Below is a small trained network, with its code and all its weights. Each question gives an input and a class and asks what happens when units are switched off, that is, made to give their printed mean instead of their output.

import numpy as np


def w(rows, s, z=0):
    codes = np.array(rows[::2]) - 128.0
    scale = np.full(codes.shape[1], s)
    scale[-1] = z or s
    return codes * scale


def f(y):
    return y / 2 * (1 + np.tanh(0.7978845608 * (y + 0.044715 * y**3)))


def log_softmax(a):
    a = a - a.max(-1, keepdims=True)
    return a - np.log(np.exp(a).sum(-1, keepdims=True))


def net(x, mask):
    res = np.array(x, float).reshape(1, 7) / 4 @ E
    y = f(res @ A[0][:, :-1].T + A[0][:, -1])
    res = res + np.where(mask, y, B[0][:, -1]) @ B[0][:, :-1]
    return log_softmax(res[-1] @ U[:, :-1].T + U[:, -1])


A, B = {}, {}
E = w([
[137,232,214],'x0',
[132,128,124],'x1',
[127,125,131],'x2',
[136,128,123],'x3',
[69,209,2],'x4',
[125,130,128],'x5',
[128,130,128],'x6',
],0.0087)
A[0] = w([
[213,81,155,75],'n0',
[165,191,150,85],'n1',
[113,154,79,72],'n2',
[173,103,253,90],'n3',
[172,55,165,95],'n4',
[91,115,137,254],'n5',
[134,43,77,88],'n6',
],0.012,0.0092)
B[0] = w([
[88,158,90,174],'n0',
[93,118,182,153],'n1',
[84,165,109,150],'n2',
[118,140,102,254],'n3',
[98,159,65,194],'n4',
[216,102,109,255],'n5',
[116,214,254,182],'n6',
],0.016,0.008)
U = w([
[10,201,22,48],'0',
[178,145,113,190],'1',
[167,134,117,186],'2',
[165,122,116,182],'3',
[154,123,108,179],'4',
[80,182,228,84],'5',
[177,122,95,152],'6',
[124,35,137,9],'7',
],0.012,0.014)

Each question gives the input, the list of numbers given to net, and the class t.
The units are the neurons (one row each of A and B). Each row of codes is followed by its name. A weight is (code - 128) times the scale printed after its matrix; where a second scale follows, it is the last column's (A, B and U).
mask holds one flag per neuron, in row order. A switched-off neuron (its flag False) gives its mean, the last column of its row in B, instead of its output. The means were averaged over made-up inputs and are rounded, as every weight is.
A unit's drop is (log p(t) with every unit on - log p(t) with that unit switched off) / (log p(t) with every unit on - log p(t) with every unit switched off).
The circuit of an input: a set's keep is (log p(t) with only the set's units on - log p(t) with every unit switched off) / (log p(t) with every unit on - log p(t) with every unit switched off). Starting from all 7 units, units are removed one at a time, each time the one whose removal leaves the highest keep (on an exact tie, the one counted first), for as long as the keep stays at least 0.8.
circuit, biggest first: the units of the circuit, biggest drop first
most important unit: the unit with the biggest drop
k most important neurons: the k neurons with the biggest drops, biggest first
drop of u: that unit's drop, to one decimal
input [-4,6,-1,-6,-8,-1,-6], class 0: circuit, biggest first : n4, n0
input [-6,1,-8,5,-8,7,5], class 0: circuit, biggest first : n4, n0
input [2,-5,8,-4,6,6,0], class 6: most important unit : n4
input [7,-2,3,6,5,4,-4], class 5: 4 most important neurons : n1, n4, n3, n5
input [8,-6,8,-3,6,3,-4], class 5: 3 most important neurons : n1, n4, n3
input [8,-6,-2,-5,7,6,1], class 5: 4 most important neurons : n1, n4, n3, n0
input [7,-6,2,-4,5,-1,-2], class 5: 4 most important neurons : n1, n4, n3, n5
input [3,-2,7,-8,-8,6,-3], class 0: circuit, biggest first : n4, n3
input [-3,-8,7,5,-8,-1,-4], class 0: drop of n0 : 0.2
input [-2,0,-6,-5,-7,1,-1], class 0: drop of n0 : 0.3
input [-8,-7,-2,-7,3,0,-5], class 5: drop of n6 : 1.0
input [-7,-1,-5,6,-3,6,-6], class 5: drop of n6 : 1.2
